Here is a tiny trained network, its code and every weight. The questions are about switching its units off for an input and a target symbol, where a switched-off unit gives its printed mean instead of its output.

import numpy as np


def w(rows, s, z=0):
    codes = np.array(rows[::2]) - 128.0
    scale = np.full(codes.shape[1], s)
    scale[-1] = z or s
    return codes * scale


def norm(h):
    return h / np.sqrt((h * h).mean(-1, keepdims=True) + 1e-5)


def f(y):
    return y / 2 * (1 + np.tanh(0.7978845608 * (y + 0.044715 * y**3)))


def softmax(a):
    e = np.exp(a - a.max(-1, keepdims=True))
    return e / e.sum(-1, keepdims=True)


def log_softmax(a):
    a = a - a.max(-1, keepdims=True)
    return a - np.log(np.exp(a).sum(-1, keepdims=True))


def net(x, mask):
    ids = ['αβγζσψ'.index(c) for c in x.split()]
    T = len(ids)
    res = E[ids] + P[:T]
    u = 0
    for l in range(3):
        q, k, v = (norm(res) @ M[l].T for M in (Q, K, V))
        z = softmax(np.where(np.tri(T) > 0, q @ k.T / 2**0.5, -1e9)) @ v
        res = res + np.where(mask[u], z, O[l][:, -1]) @ O[l][:, :-1]
        u += 1
        y = f(norm(res) @ A[l][:, :-1].T + A[l][:, -1])
        res = res + np.where(mask[u : u + 12], y, B[l][:, -1]) @ B[l][:, :-1]
        u += 12
    return log_softmax(norm(res)[-1] @ U[:, :-1].T + U[:, -1])


Q, K, V, O, A, B = {}, {}, {}, {}, {}, {}
E = w([
[226,94,69,44,82],'α',
[150,178,61,44,16],'β',
[37,36,125,251,185],'γ',
[44,113,40,66,128],'ζ',
[108,84,18,170,240],'σ',
[70,231,55,157,84],'ψ',
],0.015)
P = w([
[253,79,204,171,120],'0',
[69,173,120,69,165],'1',
[116,176,127,45,130],'2',
[139,148,93,74,126],'3',
[164,113,69,81,121],'4',
[184,100,51,104,107],'5',
[193,109,59,106,93],'6',
[196,104,68,73,98],'7',
],0.0064)
Q[0] = w([
[119,239,230,10,169],'0.h0',
[165,97,3,128,62],'0.h0',
],0.0064)
K[0] = w([
[2,77,171,15,166],'0.h0',
[117,19,185,193,138],'0.h0',
],0.0095)
V[0] = w([
[152,16,162,71,210],'0.h0',
[2,182,111,90,63],'0.h0',
],0.0052)
O[0] = w([
[139,205,254,30,132,130],'0.h0',
[154,132,89,234,144,2],'0.h0',
],0.0096,0.00041)
A[0] = w([
[127,40,116,48,126,124],'0.n0',
[203,127,139,224,216,102],'0.n1',
[162,239,148,107,77,63],'0.n2',
[98,231,215,93,146,112],'0.n3',
[135,194,105,233,207,89],'0.n4',
[55,139,61,134,138,86],'0.n5',
[251,2,115,63,124,75],'0.n6',
[71,207,20,140,163,10],'0.n7',
[182,87,183,53,39,75],'0.n8',
[136,100,116,192,10,34],'0.n9',
[61,110,99,113,54,94],'0.n10',
[74,200,89,246,10,255],'0.n11',
],0.0075,0.0031)
B[0] = w([
[205,118,131,146,96,166],'0.n0',
[171,124,214,47,86,164],'0.n1',
[89,176,111,38,150,161],'0.n2',
[121,62,3,81,192,138],'0.n3',
[207,157,158,111,173,171],'0.n4',
[207,108,135,155,113,194],'0.n5',
[146,196,171,95,93,148],'0.n6',
[178,153,134,198,105,192],'0.n7',
[143,220,245,157,129,143],'0.n8',
[104,49,172,96,101,131],'0.n9',
[110,93,152,155,185,164],'0.n10',
[97,1,21,29,194,253],'0.n11',
],0.0066,0.006)
Q[1] = w([
[90,99,153,139,103],'1.h0',
[107,255,149,226,118],'1.h0',
],0.0082)
K[1] = w([
[158,220,1,98,127],'1.h0',
[16,227,102,137,213],'1.h0',
],0.0075)
V[1] = w([
[211,102,66,127,87],'1.h0',
[86,2,117,11,78],'1.h0',
],0.0074)
O[1] = w([
[62,246,127,119,237,158],'1.h0',
[2,185,167,202,85,255],'1.h0',
],0.0092,0.0047)
A[1] = w([
[82,133,168,97,54,113],'1.n0',
[235,102,64,122,171,174],'1.n1',
[175,196,114,192,194,115],'1.n2',
[126,160,73,129,69,5],'1.n3',
[143,72,93,147,55,77],'1.n4',
[56,41,65,99,122,11],'1.n5',
[163,129,138,95,88,80],'1.n6',
[177,90,195,163,12,126],'1.n7',
[86,99,171,95,209,55],'1.n8',
[116,65,134,47,29,183],'1.n9',
[174,255,172,112,186,119],'1.n10',
[13,109,49,119,148,185],'1.n11',
],0.0084,0.0026)
B[1] = w([
[103,167,81,142,97,143],'1.n0',
[148,161,216,134,79,147],'1.n1',
[119,219,197,111,143,135],'1.n2',
[117,92,111,108,125,133],'1.n3',
[120,172,94,135,185,136],'1.n4',
[142,222,137,189,120,184],'1.n5',
[189,171,128,100,134,125],'1.n6',
[5,93,204,225,167,141],'1.n7',
[200,32,171,111,180,140],'1.n8',
[90,160,245,127,97,160],'1.n9',
[116,162,48,254,149,139],'1.n10',
[171,219,232,170,63,244],'1.n11',
],0.0063,0.011)
Q[2] = w([
[229,239,133,142,2],'2.h0',
[81,253,166,222,49],'2.h0',
],0.0056)
K[2] = w([
[69,2,17,205,207],'2.h0',
[187,47,98,39,253],'2.h0',
],0.0063)
V[2] = w([
[102,255,219,146,226],'2.h0',
[82,80,97,141,243],'2.h0',
],0.0072)
O[2] = w([
[185,185,235,121,194,254],'2.h0',
[58,99,111,64,253,183],'2.h0',
],0.011,0.0054)
A[2] = w([
[171,143,90,132,5,139],'2.n0',
[83,59,2,69,122,224],'2.n1',
[113,193,183,123,137,87],'2.n2',
[181,229,99,147,174,150],'2.n3',
[84,95,161,203,51,141],'2.n4',
[126,126,87,84,35,55],'2.n5',
[208,145,105,21,100,66],'2.n6',
[40,162,163,115,136,50],'2.n7',
[138,127,100,135,165,157],'2.n8',
[197,116,191,76,181,253],'2.n9',
[84,106,240,94,174,103],'2.n10',
[223,40,161,159,136,182],'2.n11',
],0.009,0.004)
B[2] = w([
[124,85,41,77,142,149],'2.n0',
[73,111,200,24,187,138],'2.n1',
[131,124,81,187,148,230],'2.n2',
[207,66,64,117,60,254],'2.n3',
[68,82,101,65,105,214],'2.n4',
[104,133,63,149,144,129],'2.n5',
[177,82,37,124,64,141],'2.n6',
[129,211,65,213,147,190],'2.n7',
[180,98,116,46,138,144],'2.n8',
[114,2,121,7,114,229],'2.n9',
[125,111,159,126,69,239],'2.n10',
[94,1,74,80,158,181],'2.n11',
],0.0068,0.0052)
U = w([
[217,89,136,83,233,48],'α',
[160,236,194,215,179,50],'β',
[151,130,2,174,219,152],'γ',
[242,140,177,143,69,28],'ζ',
[43,118,176,116,247,181],'σ',
[50,91,96,103,37,252],'ψ',
],0.0084,0.004)

Each question gives the input, a string of symbols that net reads in full, and the target symbol t.
The units are the heads (2 rows each of Q, K, V and O) and the neurons (one row each of A and B). Each row of codes is followed by its name. A weight is (code - 128) times the scale printed after its matrix; where a second scale follows, it is the last column's (O, A, B and U).
mask holds one flag per unit, layer by layer, with each layer's heads first. A switched-off unit (its flag False) gives its mean, the last column of its rows in O or B, instead of its output. The means were averaged over made-up inputs and are rounded, as every weight is.
A unit's drop is (log p(t) with every unit on - log p(t) with that unit switched off) / (log p(t) with every unit on - log p(t) with every unit switched off).
The circuit of an input: a set's keep is (log p(t) with only the set's units on - log p(t) with every unit switched off) / (log p(t) with every unit on - log p(t) with every unit switched off). Starting from the 12 units with the biggest drops (on a tie, the unit counted first), units are removed one at a time, each time the one whose removal leaves the highest keep (on an exact tie, the one counted first), for as long as the keep stays at least 0.8.
circuit, biggest first: the units of the circuit, biggest drop first
top k neurons: the k neurons with the biggest drops, biggest first
k most important neurons of layer l: the k neurons of layer l with the biggest drops, biggest first
input ψ γ α γ ψ ψ, target γ: 2 most important neurons of layer 2 : (2.n3; 2.n9)
input γ γ ζ γ α, target ψ: circuit, biggest first : (1.h0; 1.n11; 0.h0; 0.n5)
input α γ ζ γ γ ψ, target ζ: circuit, biggest first : (0.h0; 2.h0; 2.n3)
input β ψ γ ζ ζ σ, target β: top neuron : (1.n2)
input σ γ β, target σ: circuit, biggest first : (2.h0; 1.n11)
input γ β γ, target ψ: circuit, biggest first : (2.h0; 1.h0; 0.h0; 2.n4)
input β γ γ α, target β: top 2 neurons : (0.n11; 1.n10)
input ζ ψ α γ ψ ζ, target α: top 3 neurons : (0.n11; 2.n9; 2.n3)
input β β ψ ζ γ, target β: circuit, biggest first : (1.h0; 2.h0)
input ψ ψ ζ β, target γ: top 2 neurons : (1.n11; 0.n11)
input α ψ β ζ ψ ψ ψ σ, target β: top 4 neurons : (0.n11; 1.n2; 1.n1; 1.n10)
input ζ β γ ψ ζ γ σ, target α: top 2 neurons : (2.n9; 2.n3)
input ψ γ ζ ζ ψ α, target γ: top 4 neurons : (1.n10; 1.n11; 0.n11; 0.n5)
input β γ ζ ζ γ γ γ β, target β: 2 most important neurons of layer 0 : (0.n8; 0.n11)
input ζ ψ ζ ψ β, target α: top 2 neurons : (0.n11; 2.n9)
input β ψ β γ ψ ψ σ α, target β: circuit, biggest first : (1.h0)
input ψ γ ψ γ ψ ψ ζ γ, target γ: 2 most important neurons of layer 1 : (1.n9; 1.n7)
input ψ σ γ γ γ σ ζ, target γ: top 2 neurons : (1.n11; 1.n9)
input γ ψ α, target ψ: top 2 neurons : (1.n11; 1.n5)
input ψ α γ ψ σ ζ, target γ: most important neuron of layer 1 : (1.n9)
input σ γ γ γ γ ζ ζ α, target σ: top 3 neurons : (1.n11; 0.n11; 1.n7)
input γ γ γ σ ζ, target β: 4 most important neurons of layer 1 : (1.n1; 1.n7; 1.n9; 1.n4)
